Below are the code and all the weights of a small trained network. Each question names an input and a class and asks about switching units off, where a switched-off unit gives its printed mean instead of its output.

import numpy as np


def w(rows, s, z=0):
    codes = np.array(rows[::2]) - 128.0
    scale = np.full(codes.shape[1], s)
    scale[-1] = z or s
    return codes * scale


def f(y):
    return np.maximum(y, 0)


def log_softmax(a):
    a = a - a.max(-1, keepdims=True)
    return a - np.log(np.exp(a).sum(-1, keepdims=True))


def net(x, mask):
    res = np.array(x, float).reshape(1, 5) / 4 @ E
    y = f(res @ A[0][:, :-1].T + A[0][:, -1])
    res = res + np.where(mask, y, B[0][:, -1]) @ B[0][:, :-1]
    return log_softmax(res[-1] @ U[:, :-1].T + U[:, -1])


A, B = {}, {}
E = w([
[129,172,188,194,100,253,94],'x0',
[100,214,96,110,255,161,203],'x1',
[37,216,134,134,110,67,40],'x2',
[122,129,131,117,124,136,126],'x3',
[144,130,122,147,139,114,126],'x4',
],0.015)
A[0] = w([
[102,154,78,24,211,48,218,196],'N0',
[38,156,93,130,103,31,56,173],'N1',
[203,103,118,111,130,225,194,181],'N2',
[150,123,226,214,63,197,67,183],'N3',
[74,219,102,164,254,195,98,112],'N4',
[141,20,136,155,42,103,134,236],'N5',
[231,10,116,84,161,149,186,254],'N6',
[139,30,84,43,119,33,98,253],'N7',
],0.011,0.0058)
B[0] = w([
[165,77,127,23,183,115,67,229],'N0',
[85,179,173,125,142,68,141,242],'N1',
[186,67,129,175,179,174,192,201],'N2',
[136,131,166,190,91,161,107,232],'N3',
[8,131,92,103,151,180,194,212],'N4',
[85,128,94,197,88,129,43,229],'N5',
[97,120,44,97,85,225,139,237],'N6',
[96,183,19,133,42,107,161,254],'N7',
],0.014,0.025)
U = w([
[68,169,87,122,90,165,141,252],'0',
[147,29,156,204,111,147,82,142],'1',
[124,203,133,121,67,41,114,60],'2',
[123,189,247,174,102,127,74,173],'3',
[203,104,118,42,149,156,125,92],'4',
[144,86,175,152,185,159,214,122],'5',
[97,102,158,66,172,45,96,11],'6',
],0.015,0.0036)

Each question gives the input, the list of numbers given to net, and the class t.
The units are the neurons (one row each of A and B). Each row of codes is followed by its name. A weight is (code - 128) times the scale printed after its matrix; where a second scale follows, it is the last column's (A, B and U).
mask holds one flag per neuron, in row order. A switched-off neuron (its flag False) gives its mean, the last column of its row in B, instead of its output. The means were averaged over made-up inputs and are rounded, as every weight is.
A unit's drop is (log p(t) with every unit on - log p(t) with that unit switched off) / (log p(t) with every unit on - log p(t) with every unit switched off).
The circuit of an input: a set's keep is (log p(t) with only the set's units on - log p(t) with every unit switched off) / (log p(t) with every unit on - log p(t) with every unit switched off). Starting from all 8 units, units are removed one at a time, each time the one whose removal leaves the highest keep (on an exact tie, the one counted first), for as long as the keep stays at least 0.8.
units of the circuit, in order: the units of the circuit, biggest drop first
unit that matters most: the unit with the biggest drop
top k neurons: the k neurons with the biggest drops, biggest first
drop when u is switched off: that unit's drop, to one decimal
input [-1,8,-5,1,-7], class 4: units of the circuit, in order : (N0)
input [-8,-2,1,4,4], class 2: units of the circuit, in order : (N4; N1)
input [4,0,1,-2,-3], class 3: units of the circuit, in order : (N7; N6)
input [3,-1,-1,-1,-8], class 1: top 2 neurons : (N1; N7)
input [7,1,-1,8,2], class 5: units of the circuit, in order : (N5; N7)
input [-1,6,7,0,0], class 6: units of the circuit, in order : (N0; N7)
input [-7,-8,1,-3,8], class 2: top 3 neurons : (N4; N1; N2)
input [-7,5,1,-3,4], class 6: top 2 neurons : (N0; N2)
input [1,2,-2,0,2], class 5: units of the circuit, in order : (N7; N5)
input [1,7,-4,1,-4], class 5: top 2 neurons : (N2; N4)
input [2,-8,0,-8,-3], class 1: top 2 neurons : (N1; N5)
input [1,6,-6,1,-2], class 5: top 3 neurons : (N2; N4; N7)
input [7,4,-7,7,-4], class 5: drop when N2 is switched off : 0.4
input [3,3,-2,6,-3], class 5: drop when N7 is switched off : 0.3
input [6,2,-5,8,8], class 5: unit that matters most : N2
input [-4,4,-2,-6,8], class 4: drop when N0 is switched off : 0.3
input [1,0,-2,5,5], class 1: top 2 neurons : (N7; N4)
